x =
[[121 147 125 114 135 141 135]
 [104 147 105 130 109 138 122]
 [128 104 130 125 102 125 131]
 [101 134 125 158 132 110 108]
 [138 136 123 134 100 121 129]
 [128 128 128 128 128 128 128]
 [142 145 147 121 133 123 140]
 [152 134 104 130 141 139 121]]
x[0,0] -> 121
x[:, 6] -> [135, 122, 131, 108, 129, 128, 140, 121]
x[3,1] -> 134
x[0] -> [121, 147, 125, 114, 135, 141, 135]
x[2,2] -> 130
x[7,3] -> 130
x[3] -> [101, 134, 125, 158, 132, 110, 108]
x[2,5] -> 125
x[7,4] -> 141
x[4,3] -> 134
x[:, 1] -> [147, 147, 104, 134, 136, 128, 145, 134]
x[6,6] -> 140
x[5,1] -> 128
x[:, 5] -> [141, 138, 125, 110, 121, 128, 123, 139]
x[0,5] -> 141
x[1] -> [104, 147, 105, 130, 109, 138, 122]
x[0,1] -> 147
x[1,4] -> 109
x[4,0] -> 138
x[2,0] -> 128

B = 153,138,122,113,106,118,108,112,144,135,99,137
B[0] -> 153
B[5] -> 118
B[4] -> 106
B[9] -> 135

grid =
array([[142, 142, 109, 100],
       [137, 126, 133, 138],
       [131, 122, 135, 136],
       [129, 120, 135, 135],
       [136, 124, 134, 137],
       [101, 130, 123, 104],
       [123, 117, 138, 135],
       [131, 121, 135, 135],
       [122, 115, 139, 135],
       [138, 128, 133, 141],
       [135, 123, 134, 137],
       [125, 117, 138, 135],
       [123, 116, 138, 136]])
grid[-13, 0]: 142
grid[4, 3]: 137
grid[:, 3]: [100, 138, 136, 135, 137, 104, 135, 135, 135, 141, 137, 135, 136]
grid[8]: [122, 115, 139, 135]
grid[0, 3]: 100
grid[-12, -4]: 137
grid[:, 2]: [109, 133, 135, 135, 134, 123, 138, 135, 139, 133, 134, 138, 138]
grid[-1, 2]: 138
grid[0]: [142, 142, 109, 100]
grid[11, -3]: 117
grid[-3]: [135, 123, 134, 137]
grid[8, 3]: 135
grid[3, -4]: 129
grid[-12]: [137, 126, 133, 138]
grid[0, 2]: 109
grid[-11, 1]: 122
grid[-4, 0]: 138
grid[:, -4]: [142, 137, 131, 129, 136, 101, 123, 131, 122, 138, 135, 125, 123]
grid[6]: [123, 117, 138, 135]
grid[12, 3]: 136
grid[-4, 3]: 141
grid[11, 0]: 125
grid[5, -3]: 130
grid[-8]: [101, 130, 123, 104]
grid[6, 2]: 138
grid[-9, -3]: 124
grid[12, -4]: 123

W =
[[148 111 111 141 109 107 143]
 [116 156 102 125 119 130 141]
 [127 100 122 113 127 112 137]
 [148 116 141 150 125 107 107]
 [110 132 150 116 119 123 123]]
W[0,0] -> 148
W[3,1] -> 116
W[2,6] -> 137
W[1,1] -> 156
W[4,0] -> 110
W[4,2] -> 150
W[:, 4] -> [109, 119, 127, 125, 119]
W[2,0] -> 127
W[4,6] -> 123
W[0] -> [148, 111, 111, 141, 109, 107, 143]
W[2,2] -> 122
W[3,0] -> 148
W[3,3] -> 150

data =
125,128,130,129,125,129,121,129,118,136,126,127,124,128,126
129,131,122,130,131,131,133,134,131,131,126,133,129,124,141
126,126,142,133,122,126,133,132,122,141,138,133,132,124,122
126,126,131,132,122,125,117,135,124,138,129,132,127,130,106
130,132,109,124,133,130,125,131,125,137,118,127,129,120,113
134,127,134,128,119,127,135,124,128,130,130,132,128,133,132
130,137,132,127,122,121,123,131,142,128,132,138,123,123,138
Rows and columns are counted from 0.
(0, 0) -> 125
(3, 1) -> 126
(3, 6) -> 117
(0, 7) -> 129
(1, 3) -> 130
(4, 14) -> 113
(4, 9) -> 137
(5, 10) -> 130
(5, 13) -> 133
(3, 7) -> 135
(2, 11) -> 133
(5, 6) -> 135
(1, 0) -> 129
(2, 8) -> 122
(4, 8) -> 125
(2, 2) -> 142
(3, 13) -> 130
(4, 6) -> 125
(4, 0) -> 130
(2, 12) -> 132
(3, 0) -> 126
(5, 2) -> 134
(5, 7) -> 124
(1, 9) -> 131
(1, 6) -> 133
(2, 13) -> 124
(4, 11) -> 127
(1, 13) -> 124
(4, 2) -> 109
(3, 12) -> 127
(6, 1) -> 137
(2, 9) -> 141

arr = [120 123 137 130 130 138 107 123]
arr[0]	120
arr[3]	130
arr[5]	138
arr[2]	137

a = [126 137 141 117 128 150 144 139 128 117 132 142 112 125]
a[0]: 126
a[-4]: 132
a[-5]: 117
a[-1]: 125

M = [119  99 140 145 121 147 131 145 124 103 154 132 103 121 116]
M[0] = 119
M[8] = 124
M[10] = 154

m =
array([154, 103, 147, 124, 121, 133, 125, 129, 147, 113, 116, 138, 156,
       142, 108, 147])
m[0] -> 154
m[11] -> 138
m[14] -> 108
m[7] -> 129
m[2] -> 147
m[4] -> 121

X =
129,138,127,135,128,131,129,126,140,128,135,119
112,125,124,120,129,128,128,134,127,133,132,121
132,131,136,122,123,122,120,122,133,124,113,124
119,107,126,117,127,123,123,121,129,124,123,129
151,136,123,133,131,136,132,128,128,128,134,118
121,106,135,118,123,102,131,135,123,127,142,131
117,125,141,108,125,131,122,133,130,129,126,130
137,120,123,124,116,111,113,139,133,142,119,120
118,125,127,125,128,125,129,115,128,122,126,121
113,135,143,119,134,124,117,128,127,137,136,122
138,125,128,125,126,118,130,126,118,130,129,123
X[0,0]: 129
X[6,11]: 130
X[6,1]: 125
X[1,0]: 112
X[4,5]: 136
X[10,2]: 128
X[5,0]: 121
X[0,11]: 119
X[0,1]: 138
X[9,5]: 124
X[1,2]: 124
X[1,7]: 134
X[:, 4]: [128, 129, 123, 127, 131, 123, 125, 116, 128, 134, 126]
X[4,10]: 134
X[3,6]: 123
X[:, 2]: [127, 124, 136, 126, 123, 135, 141, 123, 127, 143, 128]
X[8,1]: 125
X[:, 1]: [138, 125, 131, 107, 136, 106, 125, 120, 125, 135, 125]
X[4]: [151, 136, 123, 133, 131, 136, 132, 128, 128, 128, 134, 118]
X[3]: [119, 107, 126, 117, 127, 123, 123, 121, 129, 124, 123, 129]
X[4,9]: 128
X[9,2]: 143
X[1,5]: 128
X[2,2]: 136
X[5,5]: 102
X[3,3]: 117
X[9,1]: 135
X[:, 0]: [129, 112, 132, 119, 151, 121, 117, 137, 118, 113, 138]
X[8]: [118, 125, 127, 125, 128, 125, 129, 115, 128, 122, 126, 121]
X[1,1]: 125
X[0,4]: 128
X[7,4]: 116
X[:, 9]: [128, 133, 124, 124, 128, 127, 129, 142, 122, 137, 130]

A =
array([[128, 125, 130, 120, 127, 123, 135],
       [129, 122, 120, 133, 115, 119, 140],
       [149, 123, 135, 131, 141, 131, 139],
       [121, 120, 129, 127, 128, 119, 134],
       [133, 120, 125, 132, 123, 125, 131],
       [115, 133, 144, 139, 136, 136, 143],
       [131, 123, 131, 127, 129, 135, 123],
       [125, 121, 124, 135, 134, 116, 129],
       [127, 124, 126, 135, 129, 126, 122],
       [128, 134, 137, 126, 121, 115, 124],
       [135, 122, 140, 125, 127, 121, 125]])
Rows and columns are counted from 0.
(0, 0): 128
(3, 2): 129
(2, 1): 123
(8, 0): 127
(8, 4): 129
(5, 0): 115
(6, 6): 123
(7, 5): 116
(8, 6): 122
(7, 1): 121
(9, 6): 124
(0, 2): 130
(3, 6): 134
(7, 6): 129
(8, 1): 124
(3, 0): 121
(4, 2): 125
(10, 6): 125
(7, 2): 124
(9, 3): 126
(10, 1): 122
(1, 6): 140
(8, 2): 126
(9, 2): 137
(2, 6): 139
(3, 3): 127
(1, 2): 120
(4, 5): 125
(1, 4): 115
(4, 0): 133
(8, 3): 135
(1, 5): 119
(7, 3): 135
